Below are the code and all the weights of a small trained network. Each question names an input and a class and asks about switching units off, where a switched-off unit gives its printed mean instead of its output.

import numpy as np


def w(rows, s, z=0):
    codes = np.array(rows[::2]) - 128.0
    scale = np.full(codes.shape[1], s)
    scale[-1] = z or s
    return codes * scale


def f(y):
    return y / 2 * (1 + np.tanh(0.7978845608 * (y + 0.044715 * y**3)))


def log_softmax(a):
    a = a - a.max(-1, keepdims=True)
    return a - np.log(np.exp(a).sum(-1, keepdims=True))


def net(x, mask):
    res = np.array(x, float).reshape(1, 7) / 4 @ E
    y = f(res @ A[0][:, :-1].T + A[0][:, -1])
    res = res + np.where(mask, y, B[0][:, -1]) @ B[0][:, :-1]
    return log_softmax(res[-1] @ U[:, :-1].T + U[:, -1])


A, B = {}, {}
E = w([
[132,130,132],'x0',
[40,150,198],'x1',
[125,125,120],'x2',
[124,123,133],'x3',
[131,133,128],'x4',
[128,126,129],'x5',
[221,254,190],'x6',
],0.0079)
A[0] = w([
[212,64,121,58],'neuron 1',
[56,109,60,157],'neuron 2',
[123,55,157,11],'neuron 3',
[65,68,79,1],'neuron 4',
[114,246,113,16],'neuron 5',
[251,64,54,31],'neuron 6',
[95,113,52,106],'neuron 7',
[199,93,125,64],'neuron 8',
],0.012,0.0036)
B[0] = w([
[66,166,121,175],'neuron 1',
[191,73,134,253],'neuron 2',
[141,107,182,149],'neuron 3',
[174,113,251,236],'neuron 4',
[144,56,215,189],'neuron 5',
[49,102,168,254],'neuron 6',
[168,201,132,198],'neuron 7',
[103,192,142,155],'neuron 8',
],0.011,0.0055)
U = w([
[1,96,157,121],'0',
[178,88,83,212],'1',
[189,102,157,2],'2',
],0.0083,0.0044)

Each question gives the input, the list of numbers given to net, and the class t.
The units are the neurons (one row each of A and B). Each row of codes is followed by its name. A weight is (code - 128) times the scale printed after its matrix; where a second scale follows, it is the last column's (A, B and U).
mask holds one flag per neuron, in row order. A switched-off neuron (its flag False) gives its mean, the last column of its row in B, instead of its output. The means were averaged over made-up inputs and are rounded, as every weight is.
A unit's drop is (log p(t) with every unit on - log p(t) with that unit switched off) / (log p(t) with every unit on - log p(t) with every unit switched off).
The circuit of an input: a set's keep is (log p(t) with only the set's units on - log p(t) with every unit switched off) / (log p(t) with every unit on - log p(t) with every unit switched off). Starting from all 8 units, units are removed one at a time, each time the one whose removal leaves the highest keep (on an exact tie, the one counted first), for as long as the keep stays at least 0.8.
circuit, biggest first: the units of the circuit, biggest drop first
top k neurons: the k neurons with the biggest drops, biggest first
drop when u is switched off: that unit's drop, to one decimal
input [-3,-6,5,1,-1,2,-8], class 2: top 4 neurons => (neuron 4; neuron 2; neuron 7; neuron 3)
input [7,-2,-6,1,-1,-3,-6], class 2: circuit, biggest first => (neuron 4; neuron 2)
input [-8,4,-3,2,6,6,-6], class 2: circuit, biggest first => (neuron 4; neuron 2; neuron 6)
input [-2,-4,3,1,4,5,0], class 0: top 2 neurons => (neuron 6; neuron 2)
input [6,3,-6,8,-8,0,-3], class 1: circuit, biggest first => (neuron 6; neuron 1)
input [1,5,6,-7,-3,7,-2], class 1: top 2 neurons => (neuron 6; neuron 1)
input [2,-4,-6,1,0,-4,-7], class 2: top 3 neurons => (neuron 4; neuron 2; neuron 7)
input [4,-8,4,7,2,8,3], class 0: drop when neuron 6 is switched off => 0.3
input [-7,-7,7,-6,5,-1,-2], class 0: top 2 neurons => (neuron 6; neuron 1)
input [-4,-5,5,-4,-4,-8,2], class 0: drop when neuron 6 is switched off => 0.3
input [5,-4,-4,-1,-3,5,-7], class 2: drop when neuron 4 is switched off => 0.6
input [7,-7,-8,0,5,-1,2], class 0: top neuron => (neuron 6)
input [2,-6,5,1,-8,-7,-8], class 2: top 4 neurons => (neuron 4; neuron 2; neuron 7; neuron 3)
